Below are the code and all the weights of a small trained network. Each question names an input and a target symbol and asks about switching units off, where a switched-off unit gives its printed mean instead of its output.

import numpy as np


def w(rows, s, z=0):
    codes = np.array(rows[::2]) - 128.0
    scale = np.full(codes.shape[1], s)
    scale[-1] = z or s
    return codes * scale


def f(y):
    return y / 2 * (1 + np.tanh(0.7978845608 * (y + 0.044715 * y**3)))


def softmax(a):
    e = np.exp(a - a.max(-1, keepdims=True))
    return e / e.sum(-1, keepdims=True)


def log_softmax(a):
    a = a - a.max(-1, keepdims=True)
    return a - np.log(np.exp(a).sum(-1, keepdims=True))


def net(x, mask):
    ids = ['αγεζηθλμξπστφψ'.index(c) for c in x.split()]
    T = len(ids)
    res = E[ids] + P[:T]
    q, k, v = (res @ M[0].T for M in (Q, K, V))
    z = softmax(np.where(np.tri(T) > 0, q @ k.T / 2**0.5, -1e9)) @ v
    res = res + np.where(mask[0], z, O[0][:, -1]) @ O[0][:, :-1]
    y = f(res @ A[0][:, :-1].T + A[0][:, -1])
    res = res + np.where(mask[1:9], y, B[0][:, -1]) @ B[0][:, :-1]
    return log_softmax(res[-1] @ U[:, :-1].T + U[:, -1])


Q, K, V, O, A, B = {}, {}, {}, {}, {}, {}
E = w([
[193,76,202,193],'α',
[154,37,184,72],'γ',
[62,58,126,95],'ε',
[113,148,249,119],'ζ',
[49,81,115,153],'η',
[115,67,32,202],'θ',
[229,81,144,98],'λ',
[66,97,73,178],'μ',
[117,202,106,68],'ξ',
[155,136,75,70],'π',
[118,160,175,76],'σ',
[109,60,83,166],'τ',
[97,81,103,182],'φ',
[43,129,85,164],'ψ',
],0.018)
P = w([
[2,37,122,162],'0',
[38,48,123,121],'1',
[80,50,118,113],'2',
[99,44,117,95],'3',
[113,43,132,71],'4',
[138,38,131,72],'5',
[161,31,142,62],'6',
[155,31,147,43],'7',
[177,29,165,36],'8',
[201,23,155,50],'9',
[140,34,121,70],'10',
],0.0055)
Q[0] = w([
[219,229,200,153],'h0',
[205,247,69,59],'h0',
],0.011)
K[0] = w([
[1,88,105,169],'h0',
[1,85,58,216],'h0',
],0.0091)
V[0] = w([
[99,139,44,80],'h0',
[136,251,132,62],'h0',
],0.012)
O[0] = w([
[84,216,2,83,113],'h0',
[35,96,102,160,8],'h0',
],0.0094,0.011)
A[0] = w([
[142,87,122,99,254],'n0',
[134,219,222,62,109],'n1',
[87,166,25,84,149],'n2',
[108,125,109,135,101],'n3',
[189,215,43,147,91],'n4',
[31,100,164,71,107],'n5',
[116,149,183,145,89],'n6',
[156,254,170,74,111],'n7',
],0.0077,0.0053)
B[0] = w([
[76,176,122,64,254],'n0',
[85,61,71,130,171],'n1',
[130,225,102,215,211],'n2',
[181,133,90,121,123],'n3',
[173,124,124,217,192],'n4',
[138,94,63,161,155],'n5',
[154,110,40,141,129],'n6',
[1,88,88,230,167],'n7',
],0.0085,0.0071)
U = w([
[212,140,105,63,164],'α',
[130,164,147,88,169],'γ',
[119,164,115,22,174],'ε',
[254,138,92,152,25],'ζ',
[131,242,217,149,255],'η',
[140,153,87,112,238],'θ',
[85,115,99,153,47],'λ',
[181,74,100,45,111],'μ',
[77,78,98,116,102],'ξ',
[201,128,213,176,156],'π',
[166,168,158,134,163],'σ',
[77,43,195,195,108],'τ',
[177,115,126,126,151],'φ',
[163,137,162,157,59],'ψ',
],0.0087,0.004)

Each question gives the input, a string of symbols that net reads in full, and the target symbol t.
The units are the heads (2 rows each of Q, K, V and O) and the neurons (one row each of A and B). Each row of codes is followed by its name. A weight is (code - 128) times the scale printed after its matrix; where a second scale follows, it is the last column's (O, A, B and U).
mask holds one flag per unit, heads first, then neurons. A switched-off unit (its flag False) gives its mean, the last column of its rows in O or B, instead of its output. The means were averaged over made-up inputs and are rounded, as every weight is.
A unit's drop is (log p(t) with every unit on - log p(t) with that unit switched off) / (log p(t) with every unit on - log p(t) with every unit switched off).
The circuit of an input: a set's keep is (log p(t) with only the set's units on - log p(t) with every unit switched off) / (log p(t) with every unit on - log p(t) with every unit switched off). Starting from all 9 units, units are removed one at a time, each time the one whose removal leaves the highest keep (on an exact tie, the one counted first), for as long as the keep stays at least 0.8.
circuit, biggest first: the units of the circuit, biggest drop first
top k neurons: the k neurons with the biggest drops, biggest first
drop of u: that unit's drop, to one decimal
input ψ π ζ ξ ε ξ ε, target λ: top neuron : [n2]
input θ ξ ψ, target λ: circuit, biggest first : [h0; n2]
input ε ζ σ ψ ε, target ξ: circuit, biggest first : [h0; n5]
input γ θ σ θ ε θ τ ξ μ θ ξ, target λ: circuit, biggest first : [n7; h0; n1]
input ψ θ ψ θ γ θ φ π, target θ: circuit, biggest first : [h0; n7]
input ξ θ η φ η, target λ: circuit, biggest first : [h0; n2]
input θ φ ψ η ε, target ε: circuit, biggest first : [h0; n4]
input ε ε ψ γ τ ψ ζ, target τ: circuit, biggest first : [n7; n1]
input ε θ ψ ψ η μ ε, target ε: top 2 neurons : [n4; n0]
input θ μ θ η π θ θ θ, target θ: drop of n4 : -0.1
input π θ θ σ φ φ ξ θ, target λ: drop of n2 : 0.2
input ψ ζ ζ ζ α τ, target π: drop of n4 : -0.1
